Below are the code and all the weights of a small trained network. Each question names an input and a target symbol and asks about switching units off, where a switched-off unit gives its printed mean instead of its output.

import numpy as np


def w(rows, s, z=0):
    codes = np.array(rows[::2]) - 128.0
    scale = np.full(codes.shape[1], s)
    scale[-1] = z or s
    return codes * scale


def f(y):
    return np.maximum(y, 0)


def softmax(a):
    e = np.exp(a - a.max(-1, keepdims=True))
    return e / e.sum(-1, keepdims=True)


def log_softmax(a):
    a = a - a.max(-1, keepdims=True)
    return a - np.log(np.exp(a).sum(-1, keepdims=True))


def net(x, mask):
    ids = ['ΓΛΞΦΨΩαβεζθπτ'.index(c) for c in x.split()]
    T = len(ids)
    res = E[ids] + P[:T]
    r = res
    for j in range(2):
        rows = slice(2 * j, 2 * j + 2)
        q, k, v = (r @ M[0][rows].T for M in (Q, K, V))
        z = softmax(np.where(np.tri(T) > 0, q @ k.T / 2**0.5, -1e9)) @ v
        o = O[0][rows]
        res = res + np.where(mask[j], z, o[:, -1]) @ o[:, :-1]
    y = f(res @ A[0][:, :-1].T + A[0][:, -1])
    res = res + np.where(mask[2:6], y, B[0][:, -1]) @ B[0][:, :-1]
    return log_softmax(res[-1] @ U[:, :-1].T + U[:, -1])


Q, K, V, O, A, B = {}, {}, {}, {}, {}, {}
E = w([
[81,11,104,187,49,11],'Γ',
[78,57,105,70,197,11],'Λ',
[75,117,132,20,173,120],'Ξ',
[85,247,237,19,116,229],'Φ',
[125,108,136,99,190,124],'Ψ',
[113,104,144,88,178,125],'Ω',
[195,131,133,183,63,224],'α',
[234,94,22,56,214,214],'β',
[130,122,136,81,189,142],'ε',
[164,84,134,139,178,118],'ζ',
[96,55,112,110,139,60],'θ',
[152,127,149,123,136,161],'π',
[168,3,83,216,58,79],'τ',
],0.011)
P = w([
[81,223,83,202,144,101],'0',
[205,192,127,32,64,73],'1',
[60,63,102,112,215,127],'2',
[196,178,113,21,58,59],'3',
[65,62,122,122,160,181],'4',
[189,175,116,22,67,51],'5',
[107,67,134,149,163,191],'6',
[183,174,112,7,70,52],'7',
[134,70,131,165,175,201],'8',
[176,160,113,11,62,39],'9',
[168,67,135,177,191,214],'10',
],0.014)
Q[0] = w([
[78,107,154,233,148,90],'H1',
[207,113,123,2,103,34],'H1',
[163,121,32,111,150,127],'H2',
[197,140,103,116,115,99],'H2',
],0.0076)
K[0] = w([
[190,45,254,104,71,92],'H1',
[62,231,56,178,110,107],'H1',
[112,188,91,90,108,164],'H2',
[162,130,110,54,55,102],'H2',
],0.0074)
V[0] = w([
[169,171,140,1,181,140],'H1',
[239,150,120,162,91,172],'H1',
[77,155,103,146,147,143],'H2',
[134,124,178,116,150,112],'H2',
],0.013)
O[0] = w([
[206,139,229,99,131,56,162],'H1',
[155,169,64,250,105,67,52],'H1',
[106,88,152,175,220,77,2],'H2',
[99,196,111,137,105,209,83],'H2',
],0.012,0.0034)
A[0] = w([
[204,149,212,37,112,53,2],'N1',
[157,225,22,103,40,83,86],'N2',
[111,85,208,106,87,254,135],'N3',
[118,142,244,219,123,65,175],'N4',
],0.0092,0.0032)
B[0] = w([
[135,85,136,241,23,205,250],'N1',
[41,184,213,126,176,94,223],'N2',
[97,60,65,121,184,20,197],'N3',
[48,76,111,32,254,102,163],'N4',
],0.0094,0.017)
U = w([
[87,52,96,152,254,134,136],'Γ',
[154,39,67,116,139,109,191],'Λ',
[154,72,68,158,77,162,175],'Ξ',
[160,131,101,221,101,227,98],'Φ',
[124,135,145,57,87,123,118],'Ψ',
[119,124,134,68,90,131,120],'Ω',
[118,182,164,142,181,61,56],'α',
[147,174,196,171,105,100,138],'β',
[119,133,149,79,72,165,125],'ε',
[134,167,170,42,136,79,134],'ζ',
[144,137,95,22,117,27,106],'θ',
[149,176,193,45,140,82,143],'π',
[57,141,129,133,131,202,2],'τ',
],0.0087,0.0071)

Each question gives the input, a string of symbols that net reads in full, and the target symbol t.
The units are the heads (2 rows each of Q, K, V and O) and the neurons (one row each of A and B). Each row of codes is followed by its name. A weight is (code - 128) times the scale printed after its matrix; where a second scale follows, it is the last column's (O, A, B and U).
mask holds one flag per unit, heads first, then neurons. A switched-off unit (its flag False) gives its mean, the last column of its rows in O or B, instead of its output. The means were averaged over made-up inputs and are rounded, as every weight is.
A unit's drop is (log p(t) with every unit on - log p(t) with that unit switched off) / (log p(t) with every unit on - log p(t) with every unit switched off).
The circuit of an input: a set's keep is (log p(t) with only the set's units on - log p(t) with every unit switched off) / (log p(t) with every unit on - log p(t) with every unit switched off). Starting from all 6 units, units are removed one at a time, each time the one whose removal leaves the highest keep (on an exact tie, the one counted first), for as long as the keep stays at least 0.8.
circuit, biggest first: the units of the circuit, biggest drop first
unit that matters most: the unit with the biggest drop
top k neurons: the k neurons with the biggest drops, biggest first
input α ζ β π ε β τ τ β τ, target α: circuit, biggest first -> N2, H1
input β Ξ α β τ Γ β β Ψ τ, target β: circuit, biggest first -> N2, H1, N1
input Λ Ψ τ β Ψ α, target Λ: circuit, biggest first -> H1, N3, N2
input τ Γ Ξ Φ ζ β π Ψ, target τ: circuit, biggest first -> H1, N2
input θ Φ β θ ε α, target θ: circuit, biggest first -> H1, N3, N1
input π τ Ξ β τ Ω Λ β β, target Ξ: circuit, biggest first -> N2, N4
input Ξ β β Φ, target Ξ: circuit, biggest first -> N1, H1, N3
input β τ β, target Λ: unit that matters most -> N2
input θ β θ Ψ τ β β β, target θ: circuit, biggest first -> H1, N1, N3, H2
input ζ τ Ω β θ ε Ω τ π β, target ζ: top 3 neurons -> N1, N2, N3
input β Ξ α ε Γ β β, target Ξ: top 2 neurons -> N2, N4
input Λ β π β Ξ Ξ Γ β, target Λ: top 2 neurons -> N3, N1
input Φ α π β Ξ θ, target Φ: circuit, biggest first -> N1, H1
input Λ β θ Ω Λ, target Λ: circuit, biggest first -> N2
input Λ β β β Λ Ξ, target Λ: circuit, biggest first -> H1, N3, N1, N2
input π β τ β, target π: circuit, biggest first -> H1, N2, N1, N3
input Λ τ Ω Ξ β ζ Ξ Φ, target Λ: circuit, biggest first -> N3, H1, N1
input β β ζ β β β Λ θ, target β: top 2 neurons -> N2, N1
input ε Ω β τ τ β Γ β, target ε: top 2 neurons -> N1, N2
input Λ Ξ Ξ β τ β β τ, target Λ: top 3 neurons -> N3, N2, N1
input τ α ζ Γ, target τ: circuit, biggest first -> H1, N2
input Γ τ β τ α Φ Ψ β, target Γ: circuit, biggest first -> H1, N1
input β β ε Γ β τ ε π α, target Γ: unit that matters most -> N4
input β β β α ε ε, target β: top 2 neurons -> N2, N1
input θ Ξ ε Ξ β Ξ, target θ: top 2 neurons -> N1, N3
input β τ ε Ψ, target β: top 2 neurons -> N2, N1
input τ Λ τ θ Ψ β Ξ τ, target τ: unit that matters most -> H1
input Γ β ε β, target Γ: top 3 neurons -> N3, N2, N1
input Ξ θ β τ, target Ξ: top 2 neurons -> N1, N3
